Below are the code and all the weights of a small trained network. Each question names an input and a class and asks about switching units off, where a switched-off unit gives its printed mean instead of its output.

import numpy as np


def w(rows, s, z=0):
    codes = np.array(rows[::2]) - 128.0
    scale = np.full(codes.shape[1], s)
    scale[-1] = z or s
    return codes * scale


def f(y):
    return y / 2 * (1 + np.tanh(0.7978845608 * (y + 0.044715 * y**3)))


def log_softmax(a):
    a = a - a.max(-1, keepdims=True)
    return a - np.log(np.exp(a).sum(-1, keepdims=True))


def net(x, mask):
    res = np.array(x, float).reshape(1, 2) / 4 @ E
    y = f(res @ A[0][:, :-1].T + A[0][:, -1])
    res = res + np.where(mask, y, B[0][:, -1]) @ B[0][:, :-1]
    return log_softmax(res[-1] @ U[:, :-1].T + U[:, -1])


A, B = {}, {}
E = w([
[112,142,56,26,1,177,117,86],'x0',
[219,64,78,96,118,180,80,121],'x1',
],0.013)
A[0] = w([
[122,143,126,139,132,150,109,133,193],'n0',
[149,126,137,111,130,127,139,130,231],'n1',
[196,58,122,118,130,117,98,128,107],'n2',
[6,153,142,141,117,91,135,131,100],'n3',
[151,125,126,140,190,103,139,134,78],'n4',
[138,109,148,155,153,109,127,119,129],'n5',
[78,158,106,126,151,102,127,127,88],'n6',
[186,102,104,128,150,136,135,124,102],'n7',
[105,152,99,91,84,112,129,129,76],'n8',
[190,134,108,121,124,144,100,138,83],'n9',
[158,111,136,159,210,117,107,135,125],'n10',
[126,129,108,134,128,103,118,129,254],'n11',
[136,112,136,107,68,113,117,109,132],'n12',
[93,122,118,83,70,161,107,124,178],'n13',
],0.018,0.012)
B[0] = w([
[154,90,63,127,167,121,126,118,162],'n0',
[161,85,49,115,233,68,109,84,190],'n1',
[177,222,171,108,148,163,121,105,207],'n2',
[227,202,144,112,146,168,115,103,232],'n3',
[101,108,160,169,27,172,141,139,186],'n4',
[88,108,114,126,76,146,90,137,183],'n5',
[149,185,143,120,82,161,131,134,161],'n6',
[189,182,146,156,83,183,130,124,175],'n7',
[67,125,170,180,2,159,128,144,191],'n8',
[127,216,172,139,113,177,149,147,174],'n9',
[66,109,126,121,36,61,149,151,234],'n10',
[117,84,38,90,250,71,120,88,206],'n11',
[94,123,137,125,82,103,119,117,192],'n12',
[105,99,131,147,101,83,143,167,252],'n13',
],0.02,0.018)
U = w([
[1,82,136,164,13,79,139,174,34],'0',
[242,249,195,99,137,199,125,111,123],'1',
[93,19,12,89,250,65,115,108,254],'2',
[93,68,215,96,212,239,147,187,57],'3',
],0.0088,0.007)

Each question gives the input, the list of numbers given to net, and the class t.
The units are the neurons (one row each of A and B). Each row of codes is followed by its name. A weight is (code - 128) times the scale printed after its matrix; where a second scale follows, it is the last column's (A, B and U).
mask holds one flag per neuron, in row order. A switched-off neuron (its flag False) gives its mean, the last column of its row in B, instead of its output. The means were averaged over made-up inputs and are rounded, as every weight is.
A unit's drop is (log p(t) with every unit on - log p(t) with that unit switched off) / (log p(t) with every unit on - log p(t) with every unit switched off).
The circuit of an input: a set's keep is (log p(t) with only the set's units on - log p(t) with every unit switched off) / (log p(t) with every unit on - log p(t) with every unit switched off). Starting from the 12 units with the biggest drops (on a tie, the unit counted first), units are removed one at a time, each time the one whose removal leaves the highest keep (on an exact tie, the one counted first), for as long as the keep stays at least 0.8.
units of the circuit, in order: the units of the circuit, biggest drop first
top k neurons: the k neurons with the biggest drops, biggest first
drop of u: that unit's drop, to one decimal
input [4,-8], class 1: units of the circuit, in order	n3
input [-1,4], class 1: top 3 neurons	n2; n7; n13
input [3,-4], class 1: top 2 neurons	n10; n3
input [6,7], class 1: top 4 neurons	n2; n10; n9; n7
input [3,-3], class 2: top 3 neurons	n10; n2; n4
input [4,-5], class 1: top 2 neurons	n3; n10
input [-7,6], class 0: top 2 neurons	n10; n3
input [-3,-8], class 1: drop of n3	0.3
input [2,3], class 2: drop of n3	0.5
input [-3,3], class 2: drop of n3	0.7
